Below are the code and all the weights of a small trained network. Each question names an input and a target symbol and asks about switching units off, where a switched-off unit gives its printed mean instead of its output.

import numpy as np


def w(rows, s, z=0):
    codes = np.array(rows[::2]) - 128.0
    scale = np.full(codes.shape[1], s)
    scale[-1] = z or s
    return codes * scale


def norm(h):
    return h / np.sqrt((h * h).mean(-1, keepdims=True) + 1e-5)


def f(y):
    return y / 2 * (1 + np.tanh(0.7978845608 * (y + 0.044715 * y**3)))


def softmax(a):
    e = np.exp(a - a.max(-1, keepdims=True))
    return e / e.sum(-1, keepdims=True)


def log_softmax(a):
    a = a - a.max(-1, keepdims=True)
    return a - np.log(np.exp(a).sum(-1, keepdims=True))


def net(x, mask):
    ids = ['Ωαζμπψ'.index(c) for c in x.split()]
    T = len(ids)
    res = E[ids] + P[:T]
    r = norm(res)
    for j in range(3):
        rows = slice(3 * j, 3 * j + 3)
        q, k, v = (r @ M[0][rows].T for M in (Q, K, V))
        z = softmax(np.where(np.tri(T) > 0, q @ k.T / 3**0.5, -1e9)) @ v
        o = O[0][rows]
        res = res + np.where(mask[j], z, o[:, -1]) @ o[:, :-1]
    y = f(norm(res) @ A[0][:, :-1].T + A[0][:, -1])
    res = res + np.where(mask[3:19], y, B[0][:, -1]) @ B[0][:, :-1]
    return log_softmax(norm(res)[-1] @ U[:, :-1].T + U[:, -1])


Q, K, V, O, A, B = {}, {}, {}, {}, {}, {}
E = w([
[112,133,127],'Ω',
[130,153,201],'α',
[56,140,118],'ζ',
[86,128,116],'μ',
[136,7,59],'π',
[107,117,154],'ψ',
],0.019)
P = w([
[92,184,110],'0',
[92,147,137],'1',
[178,13,181],'2',
[111,145,121],'3',
[1,137,214],'4',
[120,123,120],'5',
[165,24,202],'6',
[122,121,121],'7',
[161,16,206],'8',
[123,116,120],'9',
[170,5,204],'10',
[106,164,97],'11',
],0.0095)
Q[0] = w([
[184,211,76],'h0',
[176,104,236],'h0',
[115,148,52],'h0',
[3,217,175],'h1',
[208,126,137],'h1',
[152,71,168],'h1',
[143,90,224],'h2',
[155,83,140],'h2',
[172,164,139],'h2',
],0.014)
K[0] = w([
[234,160,72],'h0',
[67,18,144],'h0',
[250,209,213],'h0',
[222,197,241],'h1',
[135,97,112],'h1',
[67,98,135],'h1',
[85,127,238],'h2',
[128,84,126],'h2',
[238,128,100],'h2',
],0.011)
V[0] = w([
[100,176,12],'h0',
[119,131,143],'h0',
[116,37,117],'h0',
[25,215,123],'h1',
[192,164,151],'h1',
[202,210,238],'h1',
[41,123,120],'h2',
[159,94,221],'h2',
[99,178,68],'h2',
],0.011)
O[0] = w([
[116,65,176,79],'h0',
[162,37,122,153],'h0',
[70,151,109,154],'h0',
[146,130,148,248],'h1',
[211,109,135,90],'h1',
[135,130,90,187],'h1',
[139,161,99,254],'h2',
[44,184,94,164],'h2',
[111,2,129,119],'h2',
],0.0079,0.0062)
A[0] = w([
[87,115,176,75],'n0',
[134,104,176,116],'n1',
[148,117,143,170],'n2',
[63,93,105,148],'n3',
[112,123,218,199],'n4',
[106,127,143,91],'n5',
[172,131,56,129],'n6',
[135,123,91,157],'n7',
[102,70,163,185],'n8',
[252,85,133,16],'n9',
[115,118,96,197],'n10',
[125,165,135,20],'n11',
[168,202,113,33],'n12',
[238,173,105,2],'n13',
[107,216,149,145],'n14',
[108,165,88,189],'n15',
],0.017,0.0024)
B[0] = w([
[89,125,128,202],'n0',
[56,157,168,149],'n1',
[80,155,27,126],'n2',
[119,197,171,239],'n3',
[109,186,32,232],'n4',
[154,95,187,149],'n5',
[121,147,89,194],'n6',
[82,223,23,156],'n7',
[249,165,140,216],'n8',
[138,253,74,157],'n9',
[72,218,136,173],'n10',
[195,54,57,138],'n11',
[166,172,97,168],'n12',
[31,37,242,164],'n13',
[121,43,77,253],'n14',
[68,106,103,200],'n15',
],0.0054,0.0067)
U = w([
[179,179,135,212],'Ω',
[128,186,5,73],'α',
[126,137,171,168],'ζ',
[148,161,158,176],'μ',
[107,101,113,157],'π',
[74,105,120,2],'ψ',
],0.014,0.0046)

Each question gives the input, a string of symbols that net reads in full, and the target symbol t.
The units are the heads (3 rows each of Q, K, V and O) and the neurons (one row each of A and B). Each row of codes is followed by its name. A weight is (code - 128) times the scale printed after its matrix; where a second scale follows, it is the last column's (O, A, B and U).
mask holds one flag per unit, heads first, then neurons. A switched-off unit (its flag False) gives its mean, the last column of its rows in O or B, instead of its output. The means were averaged over made-up inputs and are rounded, as every weight is.
A unit's drop is (log p(t) with every unit on - log p(t) with that unit switched off) / (log p(t) with every unit on - log p(t) with every unit switched off).
The circuit of an input: a set's keep is (log p(t) with only the set's units on - log p(t) with every unit switched off) / (log p(t) with every unit on - log p(t) with every unit switched off). Starting from the 12 units with the biggest drops (on a tie, the unit counted first), units are removed one at a time, each time the one whose removal leaves the highest keep (on an exact tie, the one counted first), for as long as the keep stays at least 0.8.
circuit, biggest first: the units of the circuit, biggest drop first
unit that matters most: the unit with the biggest drop
top k neurons: the k neurons with the biggest drops, biggest first
which heads matter: for each layer, one digit per head in row order, 1 if its drop is at least 0.15 and else 0, layers parted by /
drop when u is switched off: that unit's drop, to one decimal
input ζ Ω ψ, target Ω: unit that matters most : n8
input μ ζ Ω μ, target μ: which heads matter : 101
input ζ α ψ α ζ α α ψ π, target α: circuit, biggest first : [h0, n13, h2]
input ζ ψ Ω μ, target Ω: which heads matter : 101
input ζ ζ Ω α, target α: which heads matter : 001
input μ π μ μ ψ Ω, target Ω: which heads matter : 001
input ζ μ Ω, target μ: circuit, biggest first : [h1, n8]
input ψ α ψ α, target α: which heads matter : 000
input α α π, target α: which heads matter : 100
input ψ ψ ψ, target α: which heads matter : 101
input α α α, target π: which heads matter : 111
input Ω ψ ζ Ω, target Ω: which heads matter : 001
input ψ ζ ψ, target μ: which heads matter : 010
input ψ π μ ζ μ Ω π μ, target μ: which heads matter : 001
input μ μ μ, target ζ: unit that matters most : h1
input Ω ψ ψ, target α: top 2 neurons : [n4, n13]
input Ω Ω μ, target Ω: drop when h1 is switched off : -0.1
input μ μ Ω μ ζ μ μ, target ζ: drop when h2 is switched off : 0.0
input Ω Ω μ ζ, target ζ: drop when n9 is switched off : 0.1
